Each row was made from one walk, in order. Every step used is in the known rows, and no mark comes twice. Write each row's walk.
Known rows:
dadu, sako, nidam, doru, zinip, simaz: [ 154   16  307  129 -120   58  -19   31   89    3  119  -66  -84   16
   47   13 -150 -176  -46 -160   68  189   15 -265  110   23  -63  -81
   46  171   48   26  -11   56   33   60   16    3 -121  197  -45   -1
   83  101  -30  -80  -41   82]
vofu, vugo, zinip, simaz, kirobe, doru, dadu, ratas, nidam, sako: [ 154  -81  362  -92 -210 -144  111  301 -197   19  -37  156  157 -159
  -95 -222 -155 -169   -8  129 -116    6 -163  120  -44  -75 -111 -237
  285   -1   11  -12   41 -225  -88  105  -21 -279  190  -70  207 -229
   24  167  138 -128 -217  -98]
doru, dadu, ratas, sako, nidam: [ -33  -42  159  -37  -42 -125 -175   36   44    6   32  -92  293   43
 -112   24  -46 -110 -115  151   51 -232    6   57  -45  -99  123  111
  -60   79  208  -55  236   88   -8  104  157   35 -233  -53   29  -98
   84   -3  -19    1  -93  120]
kirobe, zinip, simaz, dodirep, sako: [ -51  121 -225  -32   -1  146   32  -72   62   30  124   -9  107   35
   61 -102  255   96 -141    0   68 -140 -147  106 -150 -127   85 -243
  -66   52 -142  -22  -35  150  133 -181 -208  163   36  152 -149   64
 -149  -70 -173  101   98  -64]
sako, dadu, doru, simaz, dodirep, vofu, vugo: [-158  -47 -635  -33  167   94 -201  -32  159   91 -131   54 -239 -113
 -149   44  128  237  283  -81   28 -148  127   50  262  128  132   46
  -15  -81  -49  -90   76   29 -199  -36 -116   40  102  115   12    3
  -10    2   45  147   83   12]
simaz, dodirep, sako, nidam, doru: [ -36   79  -68  -38   36  -37  -41 -219  227  130 -122   51 -116  134
  169  -93  232   29 -193 -217   65  -33   55  -69  134 -253   50  143
 -147   -7   48   72 -157  428   12  -23  -59  102   -4  168   12   68
  -42 -200 -185  189  249  102]
doru, zinip, simaz, nidam, sako, dadu, ratas, dodirep, vofu, vugo: [-141 -106 -156  -79  154 -233  119  -78   45 -116   80  -82 -196   97
  -86   43  105  -86  143   59 -135  -90 -228  -44  255  103   99 -116
  247  -35  107 -104  -35 -240   40  162   15  -65  117  -34   96 -165
   95 -136  -41 -208  -44 -239]
kirobe, vofu, vugo, dodirep, sako, dadu, zinip: [  82   37 -117  -18  186  269   -3  280  -62  256  150  -24    3   61
  246  -13 -240  123 -117   15  -77  117 -144  280   47  247   77  -22
 -144 -316   11   31  -88 -144 -150 -171  109  213  -84   49  -43  -40
   19   95  -23    2 -209   20]
ratas, dadu, zinip, simaz, vugo, dodirep, vofu, sako: [-134   82 -105  -44   12   28  245  176   60   82   27   67  -18   31
  287   83 -146   80  263  281  -36  -95   -2   -7 -217 -170   42  -73
  -36  119  -60 -105 -198  -69   -7 -400   83 -163   31  -87  -67 -138
 -235   28  -42  -94 -118    5]
ratas, nidam, dadu, doru: [ 230 -108 -279   -1   19   17  -46   -4   12  -40  -16   88  128    7
  -32    5  -46   70 -148  138   84  157  107   -5  -84   -6  113   50
 -343  -13   39   49  133  112   44  -86  -32 -147  -66  -81  -29 -154
   52 -206  181   80   77  164]
kirobe, nidam, doru, simaz, vugo, vofu, sako, dadu: [-196  -14  383 -114 -159 -205  -72  -85 -222  -87  106  -12  152 -187
 -226  108  -72  276  -24  -53   21   45  204   13   24 -274 -271  190
  121 -132  -21  195  111 -115  -24    0   37   71  139 -136  150  366
   52  216   61  119   46  -18]
doru, simaz, vugo, sevib: [-239  144   34  -35   10  122 -291 -122 -140 -232  152  -17  357 -196
 -251  143   68   86   42  112  -17 -154  148   94 -227   14  -17  122
  -83 -177    9   29   85  117   21 -215 -144 -265   37  -63 -217   63
    1  116  -33  122   99   -3]
doru, zinip, simaz, dodirep, sako: [   5  203 -200 -124    8  150  -24 -216    5  -60   65  -68   72   58
   38  -48  305  -39  -28   -9    4 -191  -21  -25  -45   81    5 -155
 -115   95 -128  -83  -18  250   84 -216 -133   17  -89  141 -164  -40
  -78   -3 -228   12  159  -95]
ratas, dodirep, sako, dadu: [  31   74  -17 -121  209  -73 -138 -123   28   11   78 -147   41  117
  141  -14  216   91 -183  148   68 -196 -139  177  -16  113  186  184
 -212  -69  109   87    4  106   27  -52  -74   97  101 -141 -137  130
  -56 -107 -133   95   63  -41]
zinip, simaz, kirobe, vofu, vugo, dodirep, sako, nidam: [  73  211   89    9 -112  106  149  282  183  306  -71  139   32   72
  285 -183   26  -53  -58 -110  -82   12 -233  -25  -66 -147   39 -131
  196  -14 -132 -113 -270  -74  -46   46  -30  -27  -23  211    6 -159
  -19  176  -41  -32  -39 -108]
zinip, simaz, dodirep, sako, nidam, doru, dadu: [  30   94  104   28 -101  -86   -9 -234  117  -67 -182   97   13   84
  172 -128  259   45  -15 -241   71 -145  162 -112   52 -314    9  -18
 -107  236  134  -18   88  341   36  -59  -37  -60  -78  223   59   13
  -10 -128 -179   86  160  -22]
nidam, sako, dadu, ratas, dodirep: [ -67 -187   98  -53  181 -109 -160 -111   17 -219   70 -102 -246  164
  -78   59  113   37 -361  267   21 -152  -72  215  109   91  153  127
  -75 -118  300   32  -90  -21  -20  101   -7   42  170 -208 -159  114
  104  -46  -18   10  -25  -35]
vofu, sako, dadu, zinip, simaz: [  75  -29  124   67   -9   94   39  100  196 -170  137  -49   61  -20
  176 -100 -150   71  -67  229  -37  200  -63  150 -153  294   29   13
  -17   84  -38   16  215 -258  -60  -96 -103  192  103  -37 -177  213
  -39  125   10  -78 -165   65]
dadu, sako, nidam, doru: [  46  -56  214   82   -5    1 -100   72  230  155  143   20 -172   51
   47   26 -210 -107 -219  -89  105  226   84 -183  104 -139   15   89
  -52   63   94   98 -145  139    1   54  -12   47  -31  147  -72   96
   44  -16    5   80   13  221]
doru, zinip, simaz, nidam: [   6  163  -79  -45  -38  -17  -12 -348  143 -226  208  -35  380  -72
 -106   41   -6 -115   32   85   30   86    9 -102 -156   47  -63 -249
   31   81 -236  -62   45  -73  189  -59 -154  -52 -128  154 -116   -3
  -35   45  -46  -67  171 -135]
zinip, simaz, nidam, sako, dadu, doru: [  -2  -40 -228  125   16   92  -54 -143  279 -258   21  176  -35  -27
   53   49   77  197  -59   18   62  181   65   20  158  -29  230 -193
  -58   79    8 -108  -60 -251  -25  149 -185  114  193  185    5  134
   57  -20  128   13  150  -83]
vofu, sako, nidam, doru, zinip, simaz, vugo, dodirep: [  57  129  393   57 -256   -2   41 -138  -64 -190 -118   16   29  151
  172   41  -64   29   -6   38  -45  154   87  -46    1 -105   27    8
  173   -6 -159  -21  -93   55 -125 -131  153  -24  -34   78   72  134
  -87   68  -99 -138   67  -73]
sako, dadu, doru, simaz, kirobe: [ -32   61 -199   75   -1  196 -274  -87   53   14 -119   74  127 -224
 -124    3   58   74  117  -39  139 -104   95   40   73  211   41   54
   10   -9  -55  -28  106  -19 -122  131 -126   42   80    7  -26  110
    3  166  126  190   99  -25]
simaz, dodirep, sako, nidam, doru, zinip: [  24  119  -59  -44    2    7  -54 -248    9  111 -105  -82  -10  138
   55  -39  210  -72  -78 -304   51  -75   22  -53  196  -77   -2  106
 -122  -72  -27   87  -69  451   -7  -34   66  114 -147  172   82   -5
  -35 -183 -220  120  232   38]
nidam, sako, dadu, zinip, simaz, vugo: [-123    0  -69  230  -24  101  -77  -50  204 -169   45  155  106   96
  210  -25  -10  177 -133    2  -23    2  -19  202  111   41   43  -15
 -119  -59  188  -57  -72  -16 -150 -132 -115   18  210  -11  -39  141
   49  -17    4  -33  -72  -17]
sako, nidam, doru, zinip, simaz, dodirep, vofu, vugo: [  52   10 -139   63  -22 -164  127 -162  247   35 -135   44 -209   89
   33 -132  122  -37  122 -275  -87  -18  -51 -174  245 -157  -65  -23
  178   30  -74  -41   -6  203  -42  -86  -81  -90  -49  216   77 -100
  -22 -105 -124  -51   74  -13]
simaz, doru, dadu, ratas, dodirep: [ -20 -105  -58 -174  245 -126 -102 -198 -129 -160  -85  -61   49   74
 -242   27 -186 -151 -148  298  136 -298  178  -28 -204  -62   13  113
  -45  116  129  -97  -25  107   45  -53  -18 -245  -49 -163 -211   16
   23  -38   59   60    0 -121]
ratas, dodirep, sako, dadu, doru, simaz, kirobe, vofu, vugo: [ -42  -13  -61  -60  153   76 -140  223 -267  379 -136  -14    7  -87
  -82 -116   25   42  147 -191   33 -329 -164   68   -2  147   53  174
   59 -192    0   12   61    6   12   97   14   16  -10 -135   31  -28
   78  132  126   68  -44 -142]
nidam, doru, zinip, simaz, dodirep, vofu, sako: [  57   12   99  -72   35  -77  172 -179  -21 -104   41  -23 -334   17
  -97 -109  180 -119  -31  -96  -88   39   50 -140  -12 -143 -182  -68
  120   58 -151   36   17  195  127 -334  -94   -7  -56    5 -102   57
 -169  -69 -157  -90   50   29]
simaz, nidam, dadu, ratas: [-144 -111 -280  -98   64  -26   93 -269  149 -101  131  154  165  -13
 -122  114  -71 -128 -117  282   35  154  138 -107  -10   58  -35  -74
  -97   -5  -10  -36  -79    5  230   71  -87  -48 -106    1 -147  -10
   85 -244   37    4  135  -15]
simaz, kirobe, vofu, vugo, dodirep, sako, dadu, doru: [ 108   48 -217   11   93  357  -11  313  -94  381  -87  134 -130   10
  186  -59 -126  112  -51  -67   -8  -23 -107  124  130  111  207  -79
   83 -197 -189  -93 -248 -127 -191   10   60  139    5   79   45   15
  -41   88   97  116  -56  -84]
vugo, dodirep, vofu, sako, dadu, ratas: [ -25    6  -68 -132  158   77   31  120   87  -35  101 -133 -366   29
   43  150   19   -8 -118  319  -48  163   19  117   94  150   81  -57
   70  -12  -23  -44 -158 -234 -147    9   93  164   88  -82 -131   51
 -112   12  -71   11 -104   97]
zinip, simaz, kirobe, vofu, sako, nidam, doru, dadu, ratas, dodirep: [  43 -174  755   30 -117 -259  149  104 -221    6 -166  -58 -141   72
  -73 -223 -179 -298 -144 -140    9 -192  -21 -145 -350 -299 -263   16
  367  176   87   21   32    0  254  196  192 -153 -150 -210    8   17
   70   77   96 -106 -167  -97]
dodirep, vofu, sako, dadu, ratas, nidam, doru, simaz, zinip: [-320  -16  217  -36  101 -217  -73 -128  -66   64  -53 -213   38 -202
 -202  -42  163 -105   51 -111  -94   61   66 -113  114  -93 -117  -35
   70 -113  242  119  232   73   62   87   95  -10  132 -155  311  -48
   78 -144 -117   40  -16  195]
kirobe, simaz, vugo, vofu, sako, nidam, dadu, doru: [ -26 -133 -212   63  -64    9   91  112 -234  114  -47   81  -42  -28
 -105  225 -231  181  143  -33  -49  258   37  115 -130 -145   -1  170
 -302    6 -205  -56   21  -90 -170  108  122   53 -189  -98  130  182
   68  -75  227  112   24  114]
ratas, dodirep, sako, nidam, doru, zinip, simaz: [ 240  120  357   17   32 -207   15 -180 -113  -19  -76 -148   27  139
  159  -57  237  -96  -43 -185   15 -115 -168  -99   22  -33  -39  152
 -103  105  133   94  115  241  132   16   -2  -41 -119  -15  -20  -91
   37  -48 -148  -91   89  -39]
zinip, simaz, kirobe, nidam: [  11  184   64    2 -134   -7   82  -38  193  -12  110  157  274 -101
    3 -143   38  -46 -233   74   48 -136  -46  -76 -143 -286 -264 -195
  253  250 -214    4 -108  -30  176   14 -253 -106  129  115 -136    3
    9  176  122   37  107 -148]
doru, simaz, vugo, vofu, sako, nidam, dadu: [-178  -48   72  -67 -218 -221  -44   17  -37  -50   22   65  168  -18
 -213  162   16  120  181   42  -34  152  158   62 -152  -28  -68  338
 -165 -145   35   72  121  -12  -66    1   35  -54  -61 -130   66  129
  -10   22  -27   24   36  115]
nidam, sako, dadu, ratas, dodirep, vofu, vugo, zinip: [ -18 -227 -165  -33  269 -199  -47  154  -72   16  206  -85 -366  159
  -83  109   29   35  -63  218 -193  -41 -228  247  189  235  109  132
   38 -241  202  109 -145 -259  -78  116   45   28  226 -236  -21 -106
   -7  -75  -16 -107 -198    1]
sako, nidam, dadu, doru, zinip, simaz, kirobe, vofu, vugo: [ 228 -113 -155  236 -172  121  209  254  -43  209 -199  194  124   34
  -57 -137 -192 -129  139 -251  -34   28 -126  -60   68  143  -75  -74
  147  -36 -196 -103   41  -74   23  147   26  -92 -248  111   62 -155
  143   16  237 -145  -86 -110]
dodirep, sako, dadu, doru, zinip: [ 198  105 -285   46  141  244 -175   19 -158  140    9 -158  152    1
   -4  138   90   49   46  -83   88  -32  -28  135  267  376  161   29
 -278  -16  -89  -16  139   31 -145   40   39  203 -147   46  -38   47
   13  -34   -7   96   78   59]
dadu, zinip, simaz, dodirep, vofu: [ -38   65 -426   36  193   87   33  -86  291  -22  118   57 -253    8
  135  -64   70   -3   -9  -88  -24  -75   11    2 -191  -47 -186 -169
  -94  147  -12  -69 -133  130   81 -249 -223  -25   41   68 -193 -166
 -129  -58  -60   52  -20   96]

Which walk is each row?
[-197   44  120  103 -133   51 -270   17  -71  135  154   18  102  -57
  -40  179 -214  -23  147 -166   56  134  181 -147   11   14 -124  106
  -21 -104   80  167 -196   92   -6  116  121  -14   35   53   94   24
    7  113   -2   38   -4  113]
dadu, sako, nidam, doru, simaz, vugo, zinip
[-296   93  163  -33   83  -55 -204 -278 -126   94 -103 -169  315 -189
  -36  -38  272  -25  -20 -147  -11  -88   54 -120  205   -2   -8  -50
 -137 -114  365   87  226  243   65  150   55   -4   87  -50  303  -68
  199 -132 -189  137  102  108]
dodirep, sako, dadu, ratas, nidam, doru, simaz, zinip
[ 166  -21  521  149 -196  -64  198  166    9   67   57   47    7  -25
   55 -228 -169 -183 -157 -202  -93  267 -131  -62 -327 -139 -287  -48
  286  -58 -188  184 -165 -185  206  146   12   91    7  -51    0  103
 -103  196   69  -98 -127   25]
vugo, zinip, simaz, kirobe, vofu, sako, nidam, doru
[ 116  100  -36   54 -155  223   24  112 -123    8  -33   32  275 -136
   58 -132    6   71  -17  -43   70 -326 -170  -18   88   -1   20 -162
  310  120 -173  -49  120 -133   23  133   14  198   80   22  190  -22
   44  172  193  -33  -48 -234]
ratas, sako, dadu, doru, zinip, simaz, kirobe, nidam
[-307   41  166  -54 -191   56 -105  -22   12  109  -96   72   29  -52
  118  195 -179   95  237   64  201 -113  243 -257  117 -296  157   70
  -38  -32  195    8 -282  206  -55  -73  236 -182    3  121  127  -26
    1  127  -49   84   75  -36]
ratas, dadu, sako, nidam, doru, simaz, vugo, dodirep
[ 131   43 -284   59  -20  187  173  107 -286  -47  -67  170 -220   98
   51  210   32   55  222  112  -87  105  144   15   48  108   15  -99
  -62   51 -205 -134  -96  -26  -77 -305   94  -98 -110  -49  -23 -121
 -146 -136   57 -202  -27  -27]
nidam, dadu, doru, zinip, simaz, vugo, dodirep, vofu, sako
[ 109  -87 -138   69  -35   32  336  157  283  -96 -176  193   50   82
  170 -164 -218  -73   13  134   -6  332   25  -56 -117  114    3  195
  -83  125   32  -33   52  -93  -43  -32 -119   40   79   69  -89   29
   14  -89  105 -146 -103   26]
vofu, sako, nidam, dadu, zinip, simaz, doru
[-320  -67  390  -56  -35 -132 -163 -218 -110  -99  -66 -194  215 -179
 -187  -75   43  -33  -56   68  -56   63  122  -69   22   11    2   -7
   81 -148  205  118  302   50   43  108  105   28  141 -129  269  123
  139  -40 -102   42   24  109]
vofu, sako, dadu, ratas, nidam, doru, simaz, zinip
[   0 -231 -170  -42  206 -164  146  260  -43  -14   19  -36 -286  104
  -52   84    2  -63   70  173 -172  -92 -162   36   -9  124  121  272
   39  -89  206   32   22  -60   49  124   23 -255   38 -161 -102 -284
   99 -297   31  -55 -137   38]
sako, nidam, dadu, ratas, dodirep, vofu, vugo, sevib
[ 232  -65 -296   99   44  -36  126  259  -85  187  -57  -40 -114   99
 -167  155   10 -135  184 -135  -25  219   12   67  173  184  -16  173
 -188   19 -139   54  140   14  -61   42  143   88 -255    2   42 -159
  -43 -241  109 -107   -3  210]
dodirep, vofu, sako, nidam, dadu, doru, zinip
[ 102  -32  151   84 -225   64  248  352  -64  233 -199 -114  213  -41
  -71 -107 -210 -187  235 -142  107 -162 -150 -119 -204  -80   -4 -117
  180  143 -283  -87  -20 -149  127  164  195  -27 -241   22   46  -74
  -25  218  185  -70  -50  -92]
ratas, dadu, doru, zinip, simaz, kirobe, vofu, sako, nidam
[ -70  -43  270 -154   51 -233   -5   14  -15   15  -40 -230  -81 -209
 -164  -54  124 -110   11  -34   -4  185   40 -179  129  -63 -148  120
   35  -31  253  138  274    1   21  100  112  -32   66 -222  104  -77
   86  -14  -17   42  -71  208]
dodirep, vofu, sako, dadu, ratas, nidam, doru, simaz
[-116 -127  -29  -47   65  -83  -33 -212   27 -411  206  -50 -106   73
   69   96   38   64  -77  272  -55   29 -104   81 -126  179  112 -178
  110  -37  134   32 -218 -394  168  322  -13   91  310 -109   -3   10
   21    4   -5 -111  -17 -243]
vugo, zinip, simaz, nidam, sako, dadu, ratas, dodirep
[ 121   19  219   37  -15  -66  -28   26 -183  -55   70  119  183 -185
   -8   61 -314   98   96  -91   57  -83  102  231 -297 -122 -338 -148
 -127   82  -31  -93   55  -86  -91 -220 -159 -167  -64 -104  -15   99
  -73  200  100   62 -176   65]
kirobe, doru, dadu, zinip, simaz, vugo, vofu
[ 323   24 -213   91  -50  112  202  233  -97  -61 -110   42 -320   99
   84  175   77   -2  227    9  -65  276   39   30   92  183   55  -55
  -82  133 -129  -62   24 -164 -109   -9  137   54 -149  102   33 -244
  -85  -71   73 -208  -49   56]
vugo, dodirep, vofu, sako, nidam, dadu, doru, zinip, simaz
[ 119 -129 -161  -73  -75  192  -54  -11 -113 -287   41 -155 -349  -18
  -69   74  -54  254  133   59   -3   34   92   71 -174  277  152 -122
   52   68 -263 -113   80 -299 -155   21   -3  228   49   -7    1  261
 -125  185  -12   88  -17  -43]
vugo, vofu, sako, dadu, doru, zinip, simaz, dodirep
